| -66.5 | -62.6 |   4.9 | -15.6 |  22.5 | ==> 4.9

| -29.5 |  63.0 | -15.1 |  21.6 |  55.8 |
| -52.3 | -25.4 |   1.7 |  58.3 |  51.8 |
==> 58.3

|  19.1 | -19.0 | -56.7 |  25.3 | -13.3 |  15.4 |
|  -6.3 | -22.8 |  -4.8 | -39.7 |  13.1 |  29.8 |
|   3.8 |  -9.4 | -35.7 |   6.5 |  24.7 |  -8.3 |
==> 25.3

| -46.8 | -12.7 |  10.7 | -30.2 | -70.8 |  25.7 | ==> 10.7

| -48.7 |  31.5 |  22.2 |  58.5 |  68.6 |
| -22.4 |  -7.1 | -26.7 | -39.7 | -33.0 |
==> 58.5

| -41.8 |  30.4 | -39.1 |  31.6 | -75.0 |
| -29.0 |  21.1 | -36.2 |  27.2 | -39.8 |
==> 30.4

|  68.7 |  11.3 | -60.4 | -15.9 |
|   9.4 |  43.7 | -49.2 |  -7.2 |
==> 43.7

|  45.4 |  41.3 | -64.5 | -70.7 | ==> 41.3
---
Q: | -71.1 | -37.9 |  18.7 |   2.6 |
A: -37.9
Q: |  63.5 |  21.4 |  -3.3 | -25.2 |  71.4 |  27.6 | -11.0 |
A: 21.4
Q: |  30.8 |  20.3 |  -4.6 | -74.6 |  61.6 |  47.5 |
A: 20.3
Q: | -57.8 |   9.6 |  32.1 |  -6.9 |  23.3 |
A: 9.6
Q: |   8.9 | -69.8 |  68.5 |  57.0 | -12.9 |
A: -69.8
Q: | -63.5 |  18.6 |  34.8 |  -4.4 | -40.6 |  -6.6 | -10.9 |
A: 18.6
Q: | -52.5 |  22.7 |  66.5 |  23.8 |  32.5 | -41.5 |
A: 22.7
Q: |   5.3 | -22.5 |  -4.9 |  -1.8 |  14.9 |  66.2 |
A: -22.5
---
54.3,-28.2,-31.5,5.1,-5.4
-12.9,72.1,21.8,-34.7,12.2
-9.8,-19.6,43.9,14.4,-68.6
value 72.1, 54.3

30.6,-42.2,-65.2,-34.7,-50.0,11.7
56.7,-10.3,-69.8,-15.1,-21.9,39.5
12.2,49.8,23.7,54.4,57.8,23.1
value 57.8, 56.7

1.5,26.6,-55.4,0.4,2.9,-7.6 value 26.6, 2.9

25.6,72.5,20.2,-9.6,-25.1 value 72.5, 25.6

-7.2,54.4,17.3,66.5,-21.8,21.6 value 66.5, 54.4

19.0,-6.7,32.5,-6.0,2.5,74.2,-3.5
-3.9,-2.4,-5.3,-6.0,38.3,-2.0,72.5
-3.3,-2.5,-5.5,-5.9,40.5,-2.3,72.6
value 74.2, 72.6

20.5,-20.4,-47.0,7.9
14.1,-48.7,-21.4,-58.4
value 20.5, 14.1

-65.5,65.4,-48.1,19.3,51.1 value 65.4, 51.1

-62.4,-17.4,30.0,-54.4
-23.0,15.7,21.7,-27.4
-5.0,22.4,0.3,-24.4
value 30.0, 22.4

6.7,15.4,-74.0,74.2,17.0,-3.4 value 74.2, 17.0
---
[  8.6   7.2 -71.5  -1.9  54.9]: 54.9

[[-46.7   7.2  32.3 -48.8  -8.0]
 [ 62.3 -67.6 -71.3  54.0 -64.5]
 [ -3.1  49.2  30.1 -22.8  30.1]]: -8.0

[[-74.3 -15.7 -59.3 -50.8 -52.5]
 [ 54.6  75.6 -19.1 -35.1  69.2]]: -52.5

[ 42.9 -50.5 -42.9 -41.9 -73.3]: -73.3

[[-19.7  37.6  -3.8  42.5 -37.0]
 [-57.4  47.2 -39.2  23.6 -24.5]
 [ 49.9 -37.1  43.9 -47.8  36.0]]: -37.0

[-55.4 -60.7 -29.9 -63.7 -51.1]: -51.1

[ -0.6  17.8 -54.1   1.7   8.0]: 8.0

[[-67.7  12.0 -35.5   3.4  66.8]
 [-33.1  14.2  -0.6  -6.1  40.4]
 [ 68.5  17.4  48.1 -20.9 -52.2]]: 66.8
---
[22, 27, -34, -7]: 27, 22
[2, 6, 5, 4, 3, 8, 7]: 8, 7
[[-250, -742, -560, 836], [-242, -671, -475, 362], [-675, -505, -581, -926]]: 836, 362
[[4, 1, 2, 2, 3], [4, 4, 1, 5, 6], [2, 3, 7, 8, 2]]: 8, 7
[[4260, 1946, 3973, 6883], [7387, 1721, 6151, 9038]]: 9038, 7387
[[24, -6, -1, -4], [-26, 28, 20, -3]]: 28, 24
---
[[191 192  96 182 157  60]
 [ 83  83 112  85  93 122]] 96

[2 6 8 4 1 6] 8

[ 39 245  16  86] 16

[128  50 237 154] 237

[5 7 0 2] 0

[1 6 2 3 7 6] 2

[6 9 1 4] 1

[[-156  228 -693 -158  150 -120]
 [ 631 -233 -720 -243  233 -351]
 [-156 -451 -561  201 -532 -495]] -693
---
  93   193   246   147   -39    98   157
 266    31   407   142  -814   632   215
 208    72    96   195    27   273   152
==> 93, 152

-44   44   30  -14 ==> -44, -14

46  99   8  60 ==> 46, 60

 64    7   33  965  559  191  652 ==> 64, 652

  9   17    3   49
  7   40  -27   43
==> 9, 43

22  81  16  18  23  20 ==> 22, 20

850  363  391  150  648 ==> 850, 648

  0   69  220   79 ==> 0, 79
---
 54.9    7.4  -64.3   17.7   32.6  -30.6
 17.2  -47.6  -60.3  -41.4   66.4   17.9
-58.5   -7.3   63.1   48.8   -6.6  -11.4
--> -30.6

 55.9   18.0    0.9  -28.6   23.9   -4.4  -10.6
-30.7   30.2  -19.9  -37.7    4.0   21.0  -24.5
-19.1  -19.8  -32.7  -33.6    2.5  -12.6   20.7
--> -10.6

 35.4   54.7   -1.4   -8.9   27.5   36.4
 39.0   36.1    0.5   -3.2   31.9   27.3
-28.4    4.6    2.3   55.8  -24.7  -20.4
--> 36.4

 23.1   28.6  -20.1   27.1   19.3
 21.0   -0.6  -27.0  -40.8  -43.1
 35.0   64.6   53.3    8.7    2.0
--> 19.3

 69.0    8.5  -13.7   -2.5   42.8
 25.5   11.0   48.8   39.9   44.4
 -0.7   59.0   52.4   43.2   48.9
--> 42.8

-42.3  -22.6   47.6  -38.7    7.4
 -0.2   10.1  -21.7   15.3   -3.8
-42.1   12.1   71.2   47.5   28.7
--> 7.4

-15.6   17.4    7.6   -6.8
 26.0   60.4  -22.7  -16.6
 -4.6   -7.4  -19.4   65.7
--> -6.8

 48.2   17.9   12.0   69.7  -17.8    9.3
-30.2   -9.5  -51.4   31.6  -56.5  -39.8
 -4.2   47.6  -39.1  -53.5   10.3   29.9
--> 9.3

 45.1  -72.2    1.9    7.8    6.0   -8.3   61.7
 -0.1   29.8  -26.8  -11.6   -7.4  -39.8   38.8
 57.1  -15.4  -16.0  -14.3  -14.5  -22.4  -57.3
--> 61.7
---
array([30, 24, 29, 49, 86, 63, 18]) Answer: 86, 18

array([[799, 147, 137, 139, 111, 819],
       [911, 267, 160, 261, 134, 937]]) Answer: 937, 111

array([[551, 518, 616, 456, 191],
       [966, 445, 487, 813,  28]]) Answer: 966, 28

array([7470, 1985, 9844, 3254, 9251]) Answer: 9844, 1985

array([[7115, 5469, 7932, 7191, 7115, 5260, 6219],
       [7958, 8308, 3010, 6285, 7958, 9799, 4947],
       [8596, 5751, 5116, 6989, 8596, 6876, 3731]]) Answer: 9799, 3010

array([[-35, -13,  44,  14],
       [ 21,  12,  -7,   5]]) Answer: 44, -35
---
Input:
array([[2, 7, 2, 2, 7, 5],
       [4, 3, 7, 5, 5, 2]])
Output: 2

Input:
array([[215, 587, 635, 654, 705, 663, 686],
       [797, 978, 836, 739, 695, 605, 545]])
Output: 635

Input:
array([[45, 40, 54, 70, 45, 13, 52],
       [67, 94, 51, 58, 48, 78, 56]])
Output: 54

Input:
array([[6, 7, 9, 0],
       [3, 6, 7, 2]])
Output: 9

Input:
array([[1014, 3182, 2068, 6943, 2153],
       [7224, 8559, 5732, 3078, 7388]])
Output: 2068

Input:
array([[ 517, -530,  128, -245,  257, -245],
       [ 140,  299, -419,  305,  -37,  305]])
Output: 128

Input:
array([[ 31,  34, -25, -23, -15, -25],
       [ -4,  -4, -11, -23,  -9, -11]])
Output: -25

Input:
array([[5547, 7157, 9680, 6103],
       [4404, 5599, 4380, 1887]])
Output: 9680
---
|  -9.9 | -69.2 |  44.3 |  40.0 | -21.4 |
| -72.7 |  -5.9 |   5.6 | -51.3 |  28.7 |
|  44.5 |  52.5 |  -4.2 |  18.9 | -58.9 |
-> -51.3

|   9.3 | -53.8 |  -9.3 |   9.5 |
|  61.2 | -76.1 |  10.8 | -15.6 |
-> -9.3

| -55.2 |  -5.5 |  39.5 |  24.0 |  -2.3 | -35.3 |
| -53.0 |  -8.2 |  39.5 |  25.4 |  -6.2 | -32.6 |
-> -2.3

| -19.1 | -35.4 | -10.8 |  -4.8 |  17.0 |  -6.4 | -11.2 |
|   2.2 |  10.3 |  17.2 |  -8.2 |   7.4 |  -9.9 |  43.4 |
| -13.3 |  54.5 |   3.1 |  18.2 |  12.7 |   6.4 |  -7.7 |
-> -9.9

|  -7.4 | -22.6 | -20.1 |  -5.5 |   4.3 | -32.7 |
|  34.6 | -53.7 |  -5.5 | -46.0 |  28.8 | -61.4 |
-> 4.3

| -21.3 | -31.2 |  16.8 | -15.6 |  20.3 |  -3.5 |  10.2 |
|  32.8 |  14.0 |  48.4 |  54.4 |  33.1 | -51.0 |  39.3 |
-> -3.5
